a = [154 111  98 145 126 127]
a[0] => 154
a[4] => 126
a[3] => 145

M = [ 99 118 130 151 128 111 126 121]
M[0] => 99
M[-7] => 118
M[3] => 151
M[4] => 128

arr = 146	117	105	141
arr[0] = 146
arr[3] = 141
arr[2] = 105

m =
[[130 130 134 149 133 116 133 119]
 [122 128 121 147 115 104 125 137]
 [125 132 126 144 116 110 126 143]
 [126 122 128 130 122 140 143 138]
 [137 135 126 149 128 123 136 120]
 [124 121 128 133 120 139 143 134]
 [139 126 119 134 116 137 143 129]
 [139 128 115 133 118 136 145 130]
 [124 124 117 139 125 136 135 122]
 [133 138 138 140 136 112 141 123]
 [134 132 128 149 129 122 137 121]]
m[0][-8] = 130
m[:, 0] = [130, 122, 125, 126, 137, 124, 139, 139, 124, 133, 134]
m[5] = [124, 121, 128, 133, 120, 139, 143, 134]
m[:, -3] = [116, 104, 110, 140, 123, 139, 137, 136, 136, 112, 122]
m[-6][0] = 124
m[4][4] = 128
m[9] = [133, 138, 138, 140, 136, 112, 141, 123]
m[-7] = [137, 135, 126, 149, 128, 123, 136, 120]
m[-5][4] = 116
m[-4][-7] = 128
m[5][-6] = 128
m[-1][0] = 134
m[-10][3] = 147
m[-11][5] = 116
m[3][-5] = 130
m[3][0] = 126
m[-5] = [139, 126, 119, 134, 116, 137, 143, 129]
m[-3] = [124, 124, 117, 139, 125, 136, 135, 122]
m[-9][-8] = 125
m[10][1] = 132
m[7] = [139, 128, 115, 133, 118, 136, 145, 130]
m[8][1] = 124
m[:, 2] = [134, 121, 126, 128, 126, 128, 119, 115, 117, 138, 128]
m[10] = [134, 132, 128, 149, 129, 122, 137, 121]
m[:, -2] = [133, 125, 126, 143, 136, 143, 143, 145, 135, 141, 137]
m[-9][1] = 132
m[0][-2] = 133
m[5][-5] = 133
m[:, 1] = [130, 128, 132, 122, 135, 121, 126, 128, 124, 138, 132]
m[6][5] = 137
m[-8][-7] = 122

B =
122	140	137	106	133	127	139	131	134	125	155	138	109	156	121
119	139	128	112	129	123	138	141	135	133	153	135	107	156	113
139	130	148	117	134	138	131	98	122	104	127	135	137	121	150
135	137	150	106	136	136	136	105	127	105	141	139	125	136	141
141	127	145	122	133	138	127	99	122	105	121	132	141	114	151
121	118	107	149	120	120	120	150	129	151	114	117	131	118	115
132	140	147	104	135	133	138	113	129	110	150	140	118	146	135
141	128	147	120	134	137	128	99	122	106	122	132	139	116	150
129	140	146	104	134	131	139	118	131	113	152	141	115	149	131
133	115	120	149	124	129	116	125	122	133	101	118	146	100	136
140	121	136	136	130	136	122	106	120	116	109	125	148	104	148
129	141	144	104	134	131	138	118	131	113	151	140	115	149	130
132	139	148	104	136	134	138	111	128	109	147	140	120	143	138
119	119	106	150	120	119	121	152	130	151	115	118	131	121	113
Rows and columns are counted from 0.
row 0 col 0 -> 122
row 2 col 4 -> 134
row 8 col 8 -> 131
row 5 col 10 -> 114
row 10 col 14 -> 148
row 7 col 7 -> 99
row 9 col 4 -> 124
row 11 col 3 -> 104
row 0 col 10 -> 155
row 4 col 10 -> 121
row 8 col 3 -> 104
row 1 col 6 -> 138
row 3 col 13 -> 136
row 8 col 14 -> 131
row 6 col 0 -> 132
row 13 col 8 -> 130
row 9 col 11 -> 118
row 3 col 3 -> 106
row 5 col 3 -> 149
row 11 col 4 -> 134
row 9 col 1 -> 115
row 13 col 3 -> 150
row 9 col 6 -> 116
row 1 col 8 -> 135
row 11 col 13 -> 149
row 2 col 14 -> 150
row 8 col 13 -> 149
row 10 col 2 -> 136
row 3 col 4 -> 136
row 13 col 2 -> 106
row 5 col 14 -> 115
row 4 col 3 -> 122
row 8 col 0 -> 129
row 8 col 12 -> 115
row 12 col 6 -> 138
row 10 col 0 -> 140
row 5 col 9 -> 151
row 7 col 13 -> 116
row 0 col 6 -> 139

x = [105 114 135 121 141]
x[-5] => 105
x[-3] => 135
x[1] => 114

W =
[[102 126 118 105 130 131]
 [106 131 130 104 129 122]
 [115 127 121 102 133 126]
 [103 129 135 108 118 131]
 [104 137 128 113 132 127]
 [105 132 130 116 134 129]
 [113 138 125 114 128 116]]
W[-7,0] = 102
W[:, 2] = [118, 130, 121, 135, 128, 130, 125]
W[-2,1] = 132
W[1,1] = 131
W[4] = [104, 137, 128, 113, 132, 127]
W[6,3] = 114
W[2,-3] = 102
W[0,4] = 130
W[-6,5] = 122
W[-4,5] = 131
W[3,-2] = 118
W[:, -5] = [126, 131, 127, 129, 137, 132, 138]
W[4,0] = 104
W[1,3] = 104
W[-1,-5] = 138
W[2,5] = 126
W[0,3] = 105

X =
[[133 127 136 131 126 124 118 125 122 141 128]
 [124 125 124 107 138 128 137 125 129 115 127]
 [123 137 113 130 110 118 121 130 136 115 134]
 [124 132 141 115 126 115 132 116 123 131 127]
 [147 133 129 118 129 139 124 141 123 142 119]
 [127 135 132 100 118 128 131 124 136 154 132]
 [121 120 138 142 141 153 146 133 151 150 135]
 [128 116 130 135 145 131 124 130 126 136 140]
 [132 123 112 127 135 132 121 137 127 117 133]
 [127 122 139 145 136 139 134 127 130 132 121]]
X[0, 0] = 133
X[4, 1] = 133
X[2, 8] = 136
X[:, 6] = [118, 137, 121, 132, 124, 131, 146, 124, 121, 134]
X[:, 1] = [127, 125, 137, 132, 133, 135, 120, 116, 123, 122]
X[3] = [124, 132, 141, 115, 126, 115, 132, 116, 123, 131, 127]
X[8, 4] = 135
X[3, 5] = 115
X[8, 9] = 117
X[2, 1] = 137
X[9, 2] = 139
X[:, 2] = [136, 124, 113, 141, 129, 132, 138, 130, 112, 139]
X[3, 7] = 116
X[8, 3] = 127
X[:, 8] = [122, 129, 136, 123, 123, 136, 151, 126, 127, 130]
X[8] = [132, 123, 112, 127, 135, 132, 121, 137, 127, 117, 133]
X[0, 6] = 118
X[1, 1] = 125
X[8, 0] = 132
X[9] = [127, 122, 139, 145, 136, 139, 134, 127, 130, 132, 121]
X[5, 9] = 154
X[:, 9] = [141, 115, 115, 131, 142, 154, 150, 136, 117, 132]
X[2, 5] = 118
X[0, 9] = 141
X[:, 4] = [126, 138, 110, 126, 129, 118, 141, 145, 135, 136]
X[4] = [147, 133, 129, 118, 129, 139, 124, 141, 123, 142, 119]
X[8, 7] = 137
X[6] = [121, 120, 138, 142, 141, 153, 146, 133, 151, 150, 135]
X[5, 0] = 127
X[2, 10] = 134
X[:, 5] = [124, 128, 118, 115, 139, 128, 153, 131, 132, 139]
X[2] = [123, 137, 113, 130, 110, 118, 121, 130, 136, 115, 134]
X[5] = [127, 135, 132, 100, 118, 128, 131, 124, 136, 154, 132]
X[1, 9] = 115
X[9, 1] = 122
X[6, 9] = 150
